Each row was made from one walk, in order. Every step used is in the known rows, and no mark comes twice. Write each row's walk.
Each row is shifted at random along 6 fixed directions that mean nothing.
Known rows
pofa, fili, nafe, zilet, puva, zinov, sutom, tepu, lonipid, mupo: [  13  247  318   22   29  165   44   53  315  -45  -47   77   30 -260
  191  -24  -92  -19  139  -16  -10  -11 -101 -169   15    0 -162  -34
 -156 -122   33  363  -72 -104  155   28   20    3 -122 -147 -106 -194
  246  138    9  142   47   86 -252  -67  120]
puva, zilet, lonipid, mupo, favugaf, pofa, fili, tepu: [  36  263 -194   30  -58   -7 -103   97   87  108 -142  123 -258 -124
   48 -205 -139 -209  -18  -43 -232  103 -153  -19   56   -1 -230   91
   22   98   89  151 -100   50  134  194 -168 -187   79 -106   67 -171
   26   93 -137 -265  493  102 -137 -287  128]
tepu, lonipid, mupo, razim, zodakod: [ 122  210  212 -229 -114   97  -91   79  -11   15 -439  176  -86 -271
  -33   11  -16 -121  -30  -16 -140  215   75  -44  -26  -16   31  306
    7   29   -3   40 -197  230  178   98 -264 -241 -187   84   31  -63
  -94  100  -87 -109  218  -91   42  -66   64]
zinov, puva, zilet, lonipid, razim: [  36  -56   96  -83 -271  166  125  134  -58 -233  -95    1   57 -267
   16  106   55 -222  165   80  -72    6   27 -297  152  -21  -54 -136
   65 -219  -28   48  -27   40   79  244 -222   45   43   59  -19   18
  173   25   81  290  -46   -3  -92  -97  172]
zinov, sutom, tepu, fili, nafe, zilet, lonipid, zodakod, razim: [ -67 -124  151  -21   16  134  241  222  -25  -56  118   10  -84  -86
  398  248  151  103 -174  -26  242 -277  -13  118  213 -148  267 -195
 -342 -453  -22  173  295   76  141 -122   36   53 -312   62  -25  147
   84 -226  314  473 -288 -143  -71   65    5]
sutom, tepu, lonipid, mupo, favugaf, pofa: [ -62  251 -241 -374 -154    4   -4  131   89  -61 -374   98 -254  -78
   78   10  -60  140  109   -2 -159 -188  180  118  132   19   36  309
 -255 -112   56   -9  -22  251  203   61 -184 -189  -59  168  143  112
   -6 -249   -4  -37   86 -204  162 -278 -100]
pofa, fili, nafe, zilet: [ 171  -98  117  -73 -175  198  -36  -10  241  165   47 -288  206   -9
 -144   76  -51   -4   92  -33   61 -174 -263  110   16 -115    4  151
   71  175 -134  215  -14   55  150  191  -83 -258 -274  116  -12 -222
 -176   99 -203   94   52  113 -126 -187  -29]
favugaf, fili, tepu, lonipid: [ 174   37   44  360  154  -39   25  115   -4  249  -86  258 -412 -189
  658 -129   77 -180 -392 -143  105  273 -116  221 -159 -261   89  145
 -102   -1  -35  381  193 -111  129 -159  -22  -61 -496 -139   60 -222
   20   59 -277 -115  400  226 -194   95  152]
pofa, fili, tepu, lonipid, razim: [ 202  -47  194  -12  -50   41  123  293  -26  179  -10   28 -277  -66
  432  196    4  146 -303   97  172   49    8  152  165 -104  455   82
 -125  -53    0  251  367  140  220 -227 -146 -362 -473  400  158   16
  -55 -216 -197  169 -114 -175  -56   79 -260]
puva, zilet, zinov, sutom, nafe, tepu, fili, favugaf, pofa, mupo: [ 117  155   94 -255  -79   60  -18   89  217  -15  -98 -122 -155   30
   19    9  -65 -123  194   23 -105 -188  -54  -68  -44 -114 -143 -123
 -194  -15   55  256  -77 -179  214  123   58  107 -167  137   32  -57
   45  -82   38   42   91   59 -304 -359   40]
fili, tepu, pofa, mupo, favugaf: [-108  102  124 -101  405 -177  -59 -286  153  790   35   85   16   98
  328  -52  -35 -275 -135  -78  277   55   65  622  167 -249  -48    7
 -319  -25  111  376   92  -47  -57 -161  299 -223 -388 -187  -21 -311
  -62  106 -120 -106  142   24 -161 -210  379]
zilet, zinov, nafe, tepu, fili, favugaf: [-142  234  166 -190   13   -6  161 -196  185  131 -260   18  -12  -39
  -96 -126  -99  -36  239 -111 -108 -314  120   58   87  186 -209 -353
 -412 -278  181   94  106 -225  204  -42  335  131   -5 -156  -77 -168
  286   99   77   -9  -72  111   23 -214   32]
sutom, puva, zilet, zinov, lonipid, zodakod, razim, mupo, tepu, pofa, fili: [ -43  119  149 -434  100   29   51   68   59  122 -217   79   54 -135
  -30  139   -3 -220   22   96  124 -127  114  111  208  -58   15 -129
 -131 -212   60  120  -75  204  -15    1   -1  -67  153  155  -66   64
   25 -117  408   93 -143 -160 -108  -32  229]
zinov, nafe, zilet, lonipid, razim, zodakod: [ -74   23   80 -176 -194  266   62  230   42 -255 -159 -281  190 -113
 -368  118  103   39    0  -62  -78 -194 -140   -6  160  -13  -55   65
 -142 -179 -148 -133 -185  178  174  329 -209 -207  147  -41  -44   94
  -24   27    3  316   23 -178   61 -200   89]
tepu, fili, nafe, zilet, zinov, puva: [-157  445  311 -354  224  273  -70  337  462  -93  -82 -560  265   86
 -304   89 -156  313  -82   57   63 -420 -121  242  214  219  -56 -183
 -448   77  -37  -97   44   18   47   80   52 -203 -204   55  -51 -225
  136 -124 -184  171 -179 -325   91 -274 -145]
sutom, nafe, tepu, pofa, fili, favugaf, mupo, razim, lonipid: [ 125  266   39 -289   39  -18  -31  -28  146  260 -452  256 -292   18
  132 -140  -44   -6   14 -161 -227  -22   89  255  -30   79  -74   31
 -227   35  195  265   17    1  265    4   60 -120 -310   45   62  -19
  -64   76  -17 -213  228   71  -57 -130  -57]
zilet, lonipid, zodakod, razim, mupo, favugaf, fili: [ -19  -83  -60 -345 -218  -49   77 -113 -232  128 -125  191  -53 -120
   38   73   16 -128  139   -5  -62 -103  137   48  180   -6   78  -36
  -29 -170   98  -72   75  196   74   96  -82 -105 -104  144   54   -2
  -11  -25  247   -8    1  -39  139  -87  138]
zodakod, lonipid, mupo, razim: [-260   74  221 -220   -8 -137  252 -514  -96  319 -346  481   87 -253
   13  -72 -159 -138  386   44  -45   -8  297   54  218  262 -109 -290
 -236 -317  260   45  211  -52    3 -153  380   57 -170 -116  -23 -202
  339  123  427  -89 -205   66  362   74  229]
tepu, pofa, mupo, favugaf, fili, nafe, zilet: [  98  202  295 -429  159   14 -148 -176  315  443 -172  -90   66  100
  -56   18 -242   31   67  -28   21 -115    8  361   54  -14   18   97
 -283  187   34  329   28  -67   37    3  273 -289 -368  201  110 -250
  -80   23 -119 -235   53  -12  -27 -249  -14]
lonipid, zodakod, razim, mupo, tepu, fili, nafe, zilet, zinov, sutom, puva: [  24  250  209 -276 -104  238   22  280  174 -323 -106  144  -45 -159
   -2  110   14  265  -73  -99  -26 -293 -111  -62   68   97   87   -2
 -128  -94  -26  -68   23  240  174   34 -121 -112  -31   81 -140  -15
   18 -158  237   53  -39  -88  -25  -45 -127]
zilet, zinov, nafe, tepu: [  57  -57   85  181 -266   78  186   56  -63 -237 -136  126 -119 -156
  127  -24  135  -49  121 -103  -57 -144  -74 -255  -49 -102  -49 -116
  -63 -272  -24   50   43  -25  229   88    7  106   47  -79  -59    6
  167   -4  154  237   11  194 -120  -12   55]
puva, zinov, nafe, zilet, lonipid: [-101    3  172 -182  -56  236   88  119  149 -129  -36 -391  360  -27
 -275  154   33   -4  186  108   14 -230  -90  -29  167  -55 -151 -265
 -180 -178  -75   81 -185  -40   20  254   36   -7  115   -8  -33  -42
   63  -16   64  344 -162 -108  -31 -208  163]
favugaf, mupo, tepu, pofa, fili, nafe, zilet, lonipid, razim: [ 252 -222  181 -136  -41    5   18 -149  -37  439   13  126  -18  -49
  385  140   47 -318  -38 -127  123  104  -49  185  110 -221  188  216
   27  -11   30  469  149   18   86  -44   18 -244 -550  158    0 -156
  -89   63  102  288   22  138 -151  -37   86]
fili, favugaf, pofa, mupo: [ 163  -45  205 -232   49  -45  -13  189   15  273    0 -169 -179  189
  133  201 -122  168 -123  178  111   22   42  208  114 -110  324  -79
 -163   52   41  174  194  -36   68 -115   63 -240 -542  575  326 -104
 -167 -184 -194   81 -157 -214   -2 -113 -196]
fili, favugaf, mupo, razim, zodakod, lonipid: [ 415   14  377 -112 -291  140  -92  184 -166  -15 -358  227 -257 -140
  106   65  -52  -20  -63   71 -241  372  -20 -238 -169   24  232  132
  199  215  -40   46  -84   83  238  167 -288 -198 -220  508  247    3
 -255   52  -85 -266  209  -65  118   18 -185]
puva, zilet, zinov, nafe, tepu, lonipid, zodakod, razim, mupo, favugaf, fili: [-147  222  -42 -335    0   58  -14   84  -17   -2 -193 -231   74  -38
 -204   61   67 -154   82   31  -18 -350   29   91  149  -17 -122  -61
 -270  -99   27 -142 -192  229   92  170  -54 -219   19  -54  -89  -48
   -9 -111  135  116   89 -177   -7 -257  222]
tepu, pofa, fili, nafe, zilet: [ 204   73  335  359  261   11   29  -29  174  341 -144  428 -276 -176
  409 -121  -34 -193 -295 -201  168  227 -132  127 -196 -135   73  -22
 -147 -118    8  595  238 -211   91 -213  268  -84 -347 -148   -1 -213
   26  259 -145 -171  263  308 -300  248  139]
zinov, nafe, zilet, lonipid, zodakod, razim, mupo: [ 110 -139  245 -133 -313  223  164  -58 -229 -192 -202  155   76 -266
 -230  159   83 -157  191  -22  -74  -37    4 -292   13  -35    5 -214
   29 -327  -48   70 -121   26  124  207  -11   30  181  124  -28   19
   -6   85  372  199  -83   58   57   62  170]
tepu, pofa, mupo, razim, zodakod, lonipid: [  22   32  314 -258  186  -50  -74 -223   30  552 -167  141  118  -51
   46   64  -18 -376   11    3  183  193   62  335   58 -197   19  136
 -122   86  -15  161  -85  124   21  -26   72 -277 -370    2    8 -165
 -157  176   73 -118   98  -95   -9  -79  341]
zodakod, lonipid, mupo, favugaf, fili, pofa: [-289  163 -102 -300   65  -98  -15 -315  118  443 -123  -57   85  -14
 -132 -111 -174 -108  218  -39   -3 -211   68  408  271  134 -209   -5
 -298   46  122 -128   67   49   20   44  155 -152  -87 -111   37 -220
   68    9  -55 -164   73  -58  272 -305  218]
zilet, zinov, lonipid, razim, mupo, tepu, fili: [ -36   98   61 -277  -47  -16   80  131 -113   23 -231  202 -152  -61
  152   86   92  -35  -92  -57   -4  -13   66   94  202   17  121   11
 -176 -261   82   -2   66  188  153  -45 -182 -182  -57   58  -74  107
   91 -157  216  235  -16  -89   51  -13   72]
zilet, puva, zinov, nafe, tepu: [-261  253 -132   11 -139   91  186  172  203 -337  -91  -60   34  -57
  -97 -114   -4  190  222   -4 -159 -396   -6  -95  158  171 -285 -324
 -261 -290   56 -195    8   37  187  128    0   65  211 -287 -117  -87
  347  -40   22  121  -41   12   18 -246   13]
sutom, tepu, fili, nafe, zilet, puva, zinov, lonipid, mupo, favugaf, pofa: [  24   95  239 -287  198   89  -45  401  123   94   40 -236 -118   70
  259  201   49   68 -241   34  231  -45 -113  163  134 -181  187   84
 -331 -179  -21  329   29   39   -3   63 -135 -186 -236  255  127  142
  -74 -239    0  363  -45 -249 -143 -104  106]
zinov, sutom, puva, zilet, lonipid, zodakod, razim, mupo: [ 110 -230   50 -177 -547  215  290   66 -207 -453 -203  445 -104 -369
  119  194   86   55  304   90 -139 -120  204 -505   86   -1  113 -318
  160 -468   52   40   76  128  112  151 -131  355  207  309   20  219
  151  -96  552  192 -278   67  -39   73   -9]
zinov, lonipid, zodakod, razim, mupo, favugaf, fili, nafe, tepu, pofa: [ 151  110  350 -396  170  -20   -6  147 -146  246 -246  153 -353   45
  336  170  -16  129 -261  -12   76   25  131  166   71   20  314 -134
 -442 -206  115  293   80   45   77 -151  150 -258 -120  416  199  211
  -84 -168  295  -29  -62 -201   60  163  -27]
sutom, zinov, puva, zilet, lonipid, razim, mupo: [  62   -3  135  -36 -149  211  145  346  -85 -368 -232  309 -175 -227
  250  147  135   53  -24   65   -5   62   40 -322   78  -45  112 -229
  -24 -379   12  180   32   48   61  131 -170  123   93  156   28  219
  113  -84  229  323  -63  -81 -108  171  126]
nafe, zilet, zinov, sutom: [ 230   29  231  193 -326  340  -59  473  102 -463  -11 -178  -32 -191
  -41  118  142   44 -118  -21  -10  -52 -306 -331 -131 -223   55  154
  195   90 -242  -56 -142  142  244  313 -428  -54 -130  112  -39  -67
  -69  -53 -191  307  137  -18 -224 -134  -68]
favugaf, pofa, fili, nafe: [ 141  151   45  -92   55  -57  -59  -62  186  240  -75    0 -101  -11
  -23 -130 -202 -105   42  -58  -99   50 -182  119  -61   39 -115  118
 -102  177   38  280   19  -98  107   -9   94 -246 -184   40   82 -238
   25  171  -93 -313  271  182  -87  -95   56]
tepu, fili, nafe, zilet, zinov, lonipid, razim: [ 146  106  532  185  116  151  134  360  -46  -83 -153  188 -301 -196
  291  105    9   59 -439  -54  124  122  -93  -87  -17   24  276 -179
 -284 -293  -26  325  290 -114  128 -138  -27  -68 -355   97   23    2
  142  -81   13  239   -3  -25  -79  238  -57]
mupo, favugaf, pofa, fili, tepu, lonipid, razim, zodakod: [ -97  158  -50 -153  298 -186   14  -63   65  578 -135  106 -158   -8
  319  -70  -32  -68 -274  -95   79   47   57  582  208  -42  139  259
 -350  -16   98  257  224  100   64 -145  107 -417 -391  -49   96 -128
   -4   87 -201 -181  196 -102    4 -106  137]
nafe, tepu, fili, pofa, mupo, favugaf: [ 360 -136  392  -24  155  -65  -90  -69  -57  562   -2  138 -314   75
  516  127  106 -353 -180  -36  259  239  -26  186  -72 -413  309   82
 -143   -6   -5  542  129 -119  122  -92  126 -185 -531  338  161  -12
 -257   41 -136   43   79  121 -273   25  164]
mupo, razim, zodakod, lonipid: [ -96  -41  233 -314   38   18   83   28  -31  207 -200 -102  187   24
  -34  175   22   92   30  143  116  -60   87  254  229   15  210  -36
 -209  -53   -2 -102   79  216   24   -3   47 -253 -189  249  105   51
  -70  -73  139   94 -246 -297  253    9   31]
mupo, favugaf, pofa, fili, tepu, lonipid: [ 378  108  199   98  178  -52 -134  304   21  351  -68   89 -465  -19
  521   22   26 -180 -464  -14  115  337 -150  206 -127 -318  325  340
  -69  237  -39  470  141   34  136 -108 -109 -409 -489  301  237  -86
 -215  -30 -376 -205  356   -9 -230   45  -22]
sutom, puva, zilet, lonipid, zodakod: [ 338   99  598  -60   17  192    6  354  -19 -304 -340   61 -157 -341
    1  138  -45 -269  -51  202  -59  362   -4 -511 -166 -101  105 -129
    3 -190  -65  366 -214 -100   26  141  -47  105  230  393  200  109
   18   93  221  -44   47  -47 -154  185  148]
zilet, puva, zinov, sutom, tepu, fili, pofa, mupo, favugaf: [ 381 -181  242  -50 -286  -10  -16  -40   12  116  127  316 -210 -130
  529   90   95 -361  191  -26   61  216  -26 -243  -64 -435  133  141
  204  -60  -34  439   41  -59  212   91 -209  120 -115  276   39   69
  -43    0  -12   40   59  278 -524 -129  166]
puva, zinov, sutom, nafe: [  99 -118 -145   12 -620  129  232    8   42 -489 -159  409  -86 -321
  158  -38   57   83  416  -33 -298 -118   14 -429  -68  -33 -143  -39
  194 -279  -13  118    0   19  282  199 -191  320  356  -26  -70  181
  180  -83  176  -61   27  314 -226 -105  -12]
favugaf, fili, pofa, mupo: [  89  -63  -31  -47  -29  -57   46  145   27  163   -4  -21 -264  140
  305   81  -92  239 -128   91   73  -88   13  281  165 -106  280 -101
 -160    1   15   51  360    8  131 -166   40 -107 -473  396  248  -65
  -14 -281 -164   44 -134  -43  -13  -68 -231]
zinov, sutom, tepu, pofa: [ -88    9 -251  -51 -209    6  150 -103  154  -54 -177  327 -135 -162
  311  -80  101  -47  207 -182  -34 -201  112   68   51 -150 -141   83
 -135 -335   27  123   48   66  233    9  -31  198   96 -212 -101  101
  192  -34  200   72   38  170 -164 -167  146]
zodakod, lonipid, mupo, favugaf: [ -42  238  465 -289  125   -7  -54 -206   20  297 -273   99   72 -187
 -218   -5 -158 -277  196   88  -17  171   42  -30   29  125 -134   16
 -212   -1   93  115 -204  -19    8   85  174 -251  129   60   53  -94
    2  182  108 -235  112 -129  226  -41  322]

Which walk is each row?
[ 473 -156  780 -146 -280  197   46   21 -171  -98 -165  365  -77 -356
  152  252   51  -24   71  -83  -20  283 -156 -447 -170  -61  289  197
  193   -8  -31  399  -73  -17  184   32  -50 -115  -11  503   -5  126
 -162   49  229  146  -64  123 -231  276  -72]
zodakod, razim, lonipid, mupo, tepu, fili, nafe, zilet, zinov, sutom
[ 108  356  197  -26  118  146 -225  303  256   94 -105 -125 -175   19
   34  -55 -109  -29 -339 -119  -16  -42 -218  224  -37 -138  -62  149
 -189  250 -107  138  -70   74  131  150 -191 -255 -408  -85   13 -261
  -70  -72 -302  -75  393  -42 -179 -299    8]
tepu, pofa, mupo, favugaf, fili, nafe, zilet, zinov, lonipid
[ 279  175  173 -128  -36   53    2  189  140   -9 -218  223 -505   13
  210  -13  -40   -1  -74  -87  -83  -15  -90  -49 -213 -151   79   42
 -207  -58   13  399   51 -163  317   -7   71  -14 -291  238  176   50
  -73  -60  -58 -158  214   90 -173  -83  -84]
sutom, zinov, nafe, tepu, fili, favugaf, pofa, mupo
[ 172   72 -184 -207 -390  138  -65   -7  -67  -70 -177  317 -163 -309
  143  -74    8 -302  133 -146 -228   36   24 -176   12  -78 -163   76
  237    9  -10   48 -146  162  167  320 -361   15  266   -5  -37  -61
  -39   62   65 -241  383  168 -211 -262  178]
zinov, puva, zilet, lonipid, zodakod, razim, mupo, favugaf, fili, tepu, pofa
[  86   54  170  114    8   46   99   23  -11   72  -51  342 -162 -185
  186  -78  -68  -69  -67 -111  -47  182 -136 -109  -13   72  -66 -185
  -51 -186   57  387  116 -178   44   43  -15  -65 -215 -103  -14 -216
  210  235   78   48  197  256 -156  116  197]
favugaf, pofa, fili, nafe, zilet, puva, zinov, lonipid, razim, mupo
[  54  191 -172   10   23 -122  -49 -162   95  407 -162  154 -171 -181
  185 -188  -79 -381  -57 -149 -100   88   -4  287    9 -149  -96  360
  -24  116   26  257   42  104  169   38  -84 -211 -291 -204   38 -374
   -5  203 -230 -361  442  199 -112 -271  196]
mupo, favugaf, pofa, fili, tepu, lonipid, zodakod
[ -31   14  -68   20 -156  144  128  198  -54 -297 -114  466 -117 -278
  309   85  232  -95  -20 -132  -23  -56    8 -119   49 -174  -42  -99
  -22 -399  -25  124  -98  184  158   72 -159   99  253 -223 -177  164
    7 -113  313  186  107   47 -254   30  226]
puva, zinov, sutom, nafe, zilet, lonipid, zodakod, razim, mupo, tepu, pofa
[  81  239  -46 -422 -116   11  -77  219  100  126 -192   94 -186   37
  -83   95 -125  152  -67   24  -73 -156   85  185  196  122  188   63
  -47   59   78 -141   25  365  284  -81 -216 -460   51  350   80    5
 -241 -174 -117 -216   35 -264   25 -166 -285]
lonipid, zodakod, razim, mupo, tepu, pofa, fili, favugaf
[ -14  226  -98  -62   70  -91  -41    1  -22  337  -79  327 -311  -14
  156 -139  -85  -36 -144 -109  -52  102 -137  241   87   96   -2  118
 -157  112   88   66  112  132  154  -14  -68 -491  -99  -47   70 -103
  -54   76  -44 -343  414  -16  113  -53  118]
zodakod, lonipid, razim, mupo, favugaf, pofa, fili, tepu
[ 115  -59  308 -487 -139  139  109   85   -3  -76 -198   70   85 -134
   28  220  123 -107  169   27   35    3   28  -78  112  -79   98  -22
  -92 -309   -7  304  -84   16   91  152 -106  -62  164  237  -70  215
   14 -124  289  328 -175  -27  -82    2  185]
sutom, nafe, zilet, puva, zinov, lonipid, razim, mupo, tepu, fili
[  61   95   53 -318   60  -34   16   67 -157  281 -187  123 -197  -27
  205  147  -34   90 -165   57   49    8  181  277  151  -15  283   33
 -240  -60   79  127  113  171   42 -117    0 -312 -217  352  176  -68
 -158 -159   43 -116   -8 -232  148  -43  -35]
fili, tepu, lonipid, zodakod, razim, mupo, favugaf, pofa
[ 176 -250   29 -218 -435  116  226   -6 -251 -128 -209  353 -202 -186
  279  142   63  211  112  -40 -114 -143   96  -93  100  -45  298 -127
    0 -298   27  173  258   64  178   95    3   74   77  388  139  188
  -59 -248  351   56 -142   66   74   59 -157]
sutom, nafe, zilet, lonipid, zodakod, razim, mupo, favugaf, fili, tepu
[ 271   48  297 -323 -234   90   50  140   81  -94 -270  212 -139 -147
  235  158 -150   45  192  101 -151  100  115 -311  164   72  198  -63
   32 -102  131  310   85   56  137  -55   21  -82  208  522  151  153
  109 -156  184   58 -222  -26 -177   49 -270]
zinov, puva, zilet, lonipid, mupo, tepu, pofa, fili, nafe
[ 217    9   39 -489 -255   68 -124  156   53  252   51 -317  -59   71
   98  224  -78   75  -47  106   25 -113  -29  275  216 -185  283  424
   -7  337  -80   44   48  314  231  109 -383 -545 -551  481  166  -98
 -268 -290 -319   53   56 -253    4 -421 -213]
pofa, mupo, favugaf, fili, tepu, lonipid, razim
[ 301 -174  179  361 -106   72  101  343  -65  -83  128  166 -389 -102
  556   62  256 -228 -234 -120  207  133 -172 -200 -137 -372  194  -88
   15 -248  -84  320  205  -95  212  -47 -169   90 -155   89   21   93
  -20  -42 -178  271  102  240 -465  120   90]
zilet, puva, zinov, nafe, tepu, fili, pofa
[  39   64  140 -339   56    5 -129   42   59  406 -147  -19  -92  -35
  155   54  -37    2 -135  -68  118   88  -40  337   89 -102  130  357
 -155  127  -14   70  -48  199   97   36  -79 -371   27  239  158   82
 -261  -48 -105 -177  193 -241   43 -154   82]
razim, zodakod, lonipid, mupo, favugaf, fili, tepu, pofa
[  31  147  -75  -74  -14 -121   74   25  -68  216 -317  399 -417  -26
  264  -63  -19   51 -128 -154 -153    9  151  225   63   13  161   40
 -150 -136  147   83  258  143  286 -102  -67 -108 -663   48  161 -161
  -36   50  -67 -109  168   75  -17 -104 -128]
nafe, tepu, fili, favugaf, pofa, mupo, razim, lonipid, zodakod
[ 123  -90 -199 -519 -532   44   75 -185  -62   90 -249  351 -104 -138
  202   28  -71  139  305  -95 -249  -72  199  -21  176   56   16   77
   87 -134   90  183   17  123  214  179 -276  -38  231  264   61  137
    8 -126  166 -127   53  127  -41 -277  -74]
puva, zinov, lonipid, razim, mupo, favugaf, fili, tepu, pofa
[ 319  223  138 -209 -221  145 -170  315   50 -108 -324   35 -230  -93
    1  112  -98   94 -113   46 -248  187  -17   -8   52  -32  215  397
   25  259 -152  -23 -198  294  344   98 -426 -473  -10  412  152   17
 -267 -142 -333 -184  219 -183  -23 -206 -299]
fili, pofa, mupo, tepu, lonipid, razim, zodakod
[  57  168  155   27   25  111  -43  187  124  165  -25  271 -134 -118
  184  -23   23 -106 -236 -173   80   69 -103   61   70  -48  -10  -10
  -60 -110   22  287   58  113   91   88 -241 -261 -166 -188 -115 -124
    2  136 -172   64  278   72 -277  -51  176]
tepu, pofa, fili, nafe, zilet, puva, zinov, lonipid, razim, mupo, favugaf
[ -37  352  331 -340  455 -186  -21  -82   93  555 -388  105 -132   25
  202  -33 -180  -26 -182   76  -93  195  206  450  195  227  140   12
 -452  -29  239  258   92  -66   76 -257  326 -394 -379  177  147 -153
   78  114  -97 -232   18 -223  185    8    1]
pofa, fili, favugaf, mupo, tepu, lonipid, razim, zodakod
[ 360  242  112  -47  -38  101 -177  250  198  -32 -174  156 -348    1
  128  -30 -124   41 -176  -99 -169  125 -266   35 -190  -86  105  344
    1  274 -118  267  -32   46  262   44 -144 -365 -320  212  115 -156
 -194  -60 -229 -300  400  132 -130 -127 -207]
favugaf, pofa, mupo, tepu, fili, nafe, zilet
